Below is a small trained network, with its code and all its weights. Each question gives an input and a target symbol and asks what happens when units are switched off, that is, made to give their printed mean instead of their output.

import numpy as np


def w(rows, s, z=0):
    codes = np.array(rows[::2]) - 128.0
    scale = np.full(codes.shape[1], s)
    scale[-1] = z or s
    return codes * scale


def norm(h):
    return h / np.sqrt((h * h).mean(-1, keepdims=True) + 1e-5)


def softmax(a):
    e = np.exp(a - a.max(-1, keepdims=True))
    return e / e.sum(-1, keepdims=True)


def log_softmax(a):
    a = a - a.max(-1, keepdims=True)
    return a - np.log(np.exp(a).sum(-1, keepdims=True))


def net(x, mask):
    ids = ['ΔΘΛΞΣΩαβγεζημπψ'.index(c) for c in x.split()]
    T = len(ids)
    res = E[ids] + P[:T]
    u = 0
    for l in range(3):
        r = norm(res)
        for j in range(2):
            rows = slice(4 * j, 4 * j + 4)
            q, k, v = (r @ M[l][rows].T for M in (Q, K, V))
            z = softmax(np.where(np.tri(T) > 0, q @ k.T / 4**0.5, -1e9)) @ v
            o = O[l][rows]
            res = res + np.where(mask[u + j], z, o[:, -1]) @ o[:, :-1]
        u += 2
    return log_softmax(norm(res)[-1] @ U[:, :-1].T + U[:, -1])


Q, K, V, O = {}, {}, {}, {}
E = w([
[181,161,129,125,178,118,149],'Δ',
[129,205,191,12,206,97,118],'Θ',
[144,160,98,121,183,84,152],'Λ',
[130,155,101,134,194,114,159],'Ξ',
[125,176,98,128,186,78,178],'Σ',
[160,146,98,127,199,197,108],'Ω',
[139,225,46,116,138,123,132],'α',
[50,160,57,105,213,130,140],'β',
[120,104,62,196,178,130,145],'γ',
[129,199,121,168,148,178,195],'ε',
[175,208,168,108,114,161,209],'ζ',
[206,105,129,140,85,127,170],'η',
[74,155,117,131,135,145,223],'μ',
[156,134,143,4,85,176,164],'π',
[134,90,200,131,185,139,172],'ψ',
],0.022)
P = w([
[216,118,4,122,202,146,254],'0',
[178,117,52,147,166,144,212],'1',
[153,100,72,165,131,145,188],'2',
[134,137,130,191,110,130,165],'3',
[127,164,160,195,95,137,151],'4',
[111,216,203,206,118,104,156],'5',
],0.0094)
Q[0] = w([
[126,239,112,158,124,171,227],'0.h1',
[126,112,101,131,184,94,90],'0.h1',
[154,86,69,78,111,132,158],'0.h1',
[84,90,141,146,111,174,198],'0.h1',
[202,202,155,157,208,137,131],'0.h2',
[115,63,205,101,139,66,4],'0.h2',
[116,85,97,36,152,149,124],'0.h2',
[149,190,146,135,202,53,158],'0.h2',
],0.018)
K[0] = w([
[41,88,246,165,16,92,36],'0.h1',
[127,188,154,178,115,186,185],'0.h1',
[139,83,136,103,169,128,190],'0.h1',
[165,129,167,90,145,82,97],'0.h1',
[43,137,156,183,48,85,46],'0.h2',
[216,173,78,184,235,41,94],'0.h2',
[187,98,104,135,115,84,195],'0.h2',
[87,126,162,253,108,149,45],'0.h2',
],0.015)
V[0] = w([
[50,143,48,154,114,130,78],'0.h1',
[161,224,40,123,38,121,120],'0.h1',
[128,43,119,116,18,156,202],'0.h1',
[181,102,98,253,116,97,130],'0.h1',
[103,116,49,80,167,193,76],'0.h2',
[128,59,183,114,166,201,150],'0.h2',
[164,164,145,167,129,248,69],'0.h2',
[221,125,110,125,127,83,55],'0.h2',
],0.027)
O[0] = w([
[116,158,186,192,71,162,80,18],'0.h1',
[34,103,138,102,97,221,142,122],'0.h1',
[143,82,102,93,3,92,151,104],'0.h1',
[50,73,74,180,118,92,103,136],'0.h1',
[73,216,65,126,139,167,103,142],'0.h2',
[228,172,80,145,150,115,120,166],'0.h2',
[157,88,71,120,150,214,85,113],'0.h2',
[83,83,102,67,157,104,73,3],'0.h2',
],0.023,0.018)
Q[1] = w([
[153,89,159,103,204,113,57],'1.h1',
[52,138,221,137,126,155,5],'1.h1',
[90,95,107,59,99,183,185],'1.h1',
[80,177,88,56,80,71,76],'1.h1',
[225,92,128,108,57,85,84],'1.h2',
[199,179,158,164,177,66,125],'1.h2',
[137,91,155,165,82,169,154],'1.h2',
[206,175,96,137,149,159,197],'1.h2',
],0.02)
K[1] = w([
[84,95,111,157,209,161,89],'1.h1',
[32,160,25,165,67,124,145],'1.h1',
[142,104,152,36,126,156,200],'1.h1',
[188,97,88,205,78,137,134],'1.h1',
[123,196,118,2,175,102,172],'1.h2',
[152,183,83,208,203,77,142],'1.h2',
[161,132,174,113,80,152,171],'1.h2',
[240,135,136,122,169,133,120],'1.h2',
],0.02)
V[1] = w([
[87,216,111,2,97,133,71],'1.h1',
[131,105,181,121,78,127,159],'1.h1',
[107,115,52,192,106,104,111],'1.h1',
[133,57,151,111,126,153,48],'1.h1',
[131,132,177,36,83,107,85],'1.h2',
[175,82,139,143,147,143,77],'1.h2',
[103,124,161,87,124,116,183],'1.h2',
[140,165,129,66,121,152,149],'1.h2',
],0.023)
O[1] = w([
[166,89,203,8,38,234,77,99],'1.h1',
[73,144,138,141,92,133,204,98],'1.h1',
[101,105,77,170,99,51,63,127],'1.h1',
[58,127,81,77,188,165,119,3],'1.h1',
[60,217,96,83,102,149,178,25],'1.h2',
[140,158,35,154,180,145,134,82],'1.h2',
[115,130,175,114,120,111,200,141],'1.h2',
[164,153,173,76,85,177,153,153],'1.h2',
],0.015)
Q[2] = w([
[190,213,49,23,7,81,75],'2.h1',
[154,178,156,172,212,160,65],'2.h1',
[150,208,66,118,142,147,142],'2.h1',
[149,179,121,129,193,54,208],'2.h1',
[127,81,129,151,100,29,35],'2.h2',
[84,169,94,108,162,97,146],'2.h2',
[101,94,87,94,56,95,206],'2.h2',
[150,98,58,99,41,34,121],'2.h2',
],0.02)
K[2] = w([
[11,189,112,108,234,24,52],'2.h1',
[175,178,182,210,212,212,142],'2.h1',
[114,131,95,128,203,102,170],'2.h1',
[181,193,104,153,142,44,199],'2.h1',
[34,185,78,186,102,89,73],'2.h2',
[91,176,113,100,144,82,131],'2.h2',
[163,158,214,71,42,117,69],'2.h2',
[98,187,133,119,89,75,5],'2.h2',
],0.019)
V[2] = w([
[142,251,127,34,90,134,197],'2.h1',
[143,106,134,90,132,128,107],'2.h1',
[158,135,136,69,161,195,204],'2.h1',
[110,184,117,40,89,86,72],'2.h1',
[74,167,115,105,157,102,161],'2.h2',
[97,148,53,88,113,89,98],'2.h2',
[174,130,57,214,167,143,214],'2.h2',
[94,94,130,95,97,174,190],'2.h2',
],0.016)
O[2] = w([
[2,159,39,217,212,94,90,107],'2.h1',
[148,84,119,135,120,97,147,101],'2.h1',
[134,92,103,246,230,147,136,164],'2.h1',
[19,142,63,129,78,22,131,1],'2.h1',
[107,146,116,97,179,115,161,120],'2.h2',
[116,196,131,66,83,120,130,59],'2.h2',
[89,111,164,198,145,249,106,232],'2.h2',
[165,156,58,231,187,123,162,122],'2.h2',
],0.0096,0.0081)
U = w([
[125,63,133,74,193,110,106,109],'Δ',
[143,167,158,105,219,136,150,2],'Θ',
[84,113,167,105,167,76,116,172],'Λ',
[147,94,203,115,128,92,78,125],'Ξ',
[82,101,194,152,160,83,140,161],'Σ',
[147,145,32,119,160,175,53,167],'Ω',
[41,110,130,122,149,163,111,229],'α',
[102,254,147,184,106,136,83,172],'β',
[86,123,104,202,92,80,38,207],'γ',
[179,40,133,202,92,193,93,32],'ε',
[90,88,62,168,194,177,230,3],'ζ',
[85,49,56,121,77,105,154,234],'η',
[132,155,141,243,34,113,188,22],'μ',
[163,173,101,62,55,148,154,190],'π',
[201,137,65,157,136,36,138,167],'ψ',
],0.0094,0.0029)

Each question gives the input, a string of symbols that net reads in full, and the target symbol t.
The units are the heads (4 rows each of Q, K, V and O). Each row of codes is followed by its name. A weight is (code - 128) times the scale printed after its matrix; where a second scale follows, it is the last column's (O and U).
mask holds one flag per head, layer by layer. A switched-off head (its flag False) gives its mean, the last column of its rows in O, instead of its output. The means were averaged over made-up inputs and are rounded, as every weight is.
A unit's drop is (log p(t) with every unit on - log p(t) with that unit switched off) / (log p(t) with every unit on - log p(t) with every unit switched off).
The circuit of an input: a set's keep is (log p(t) with only the set's units on - log p(t) with every unit switched off) / (log p(t) with every unit on - log p(t) with every unit switched off). Starting from all 6 units, units are removed one at a time, each time the one whose removal leaves the highest keep (on an exact tie, the one counted first), for as long as the keep stays at least 0.8.
units of the circuit, in order: the units of the circuit, biggest drop first
unit that matters most: the unit with the biggest drop
heads that matter: for each layer, one digit per head in row order, 1 if its drop is at least 0.15 and else 0, layers parted by /
drop when u is switched off: that unit's drop, to one decimal
input α μ Λ Λ, target μ: unit that matters most : 0.h1
input β ζ π μ Δ Ω, target μ: heads that matter : 11 / 00 / 10
input Σ Ξ Λ, target Σ: heads that matter : 01 / 00 / 00
input Λ π α π ε, target π: heads that matter : 10 / 00 / 00
input Δ Ω ζ γ, target ζ: units of the circuit, in order : (0.h1, 1.h1, 0.h2, 2.h1)
input ψ Ω Ξ Δ, target Ω: heads that matter : 01 / 00 / 00
input Ω Ω Δ γ π Ω, target π: heads that matter : 10 / 00 / 00
input ζ β Ω η Ξ γ, target η: heads that matter : 10 / 00 / 00
input π α β α, target β: heads that matter : 11 / 00 / 00
input μ β ε Θ, target ε: units of the circuit, in order : (0.h2, 0.h1)
input β Ω ψ α Σ ζ, target ζ: heads that matter : 01 / 10 / 00
input Σ η η ζ γ β, target ζ: heads that matter : 01 / 00 / 00
input Ξ α ζ π β β, target π: heads that matter : 10 / 00 / 00
input ε η Ω, target η: heads that matter : 10 / 00 / 00
input α Ξ γ β Ξ Ω, target β: units of the circuit, in order : (0.h2)
input Σ α Ω Ω ζ ε, target ζ: heads that matter : 11 / 10 / 00
input Ω ε α Θ, target α: heads that matter : 11 / 00 / 00
input ψ β ε ε, target ε: units of the circuit, in order : (0.h1, 0.h2)
input α Δ Σ, target α: units of the circuit, in order : (0.h2, 0.h1)
input π Δ ζ, target π: units of the circuit, in order : (0.h1)
input Ω π Δ β Ω γ, target γ: drop when 0.h1 is switched off : 0.7
input Ω Λ π α Ξ Λ, target α: drop when 0.h2 is switched off : 0.5
input Ω Ω Ω Σ, target Ω: drop when 0.h2 is switched off : 0.7
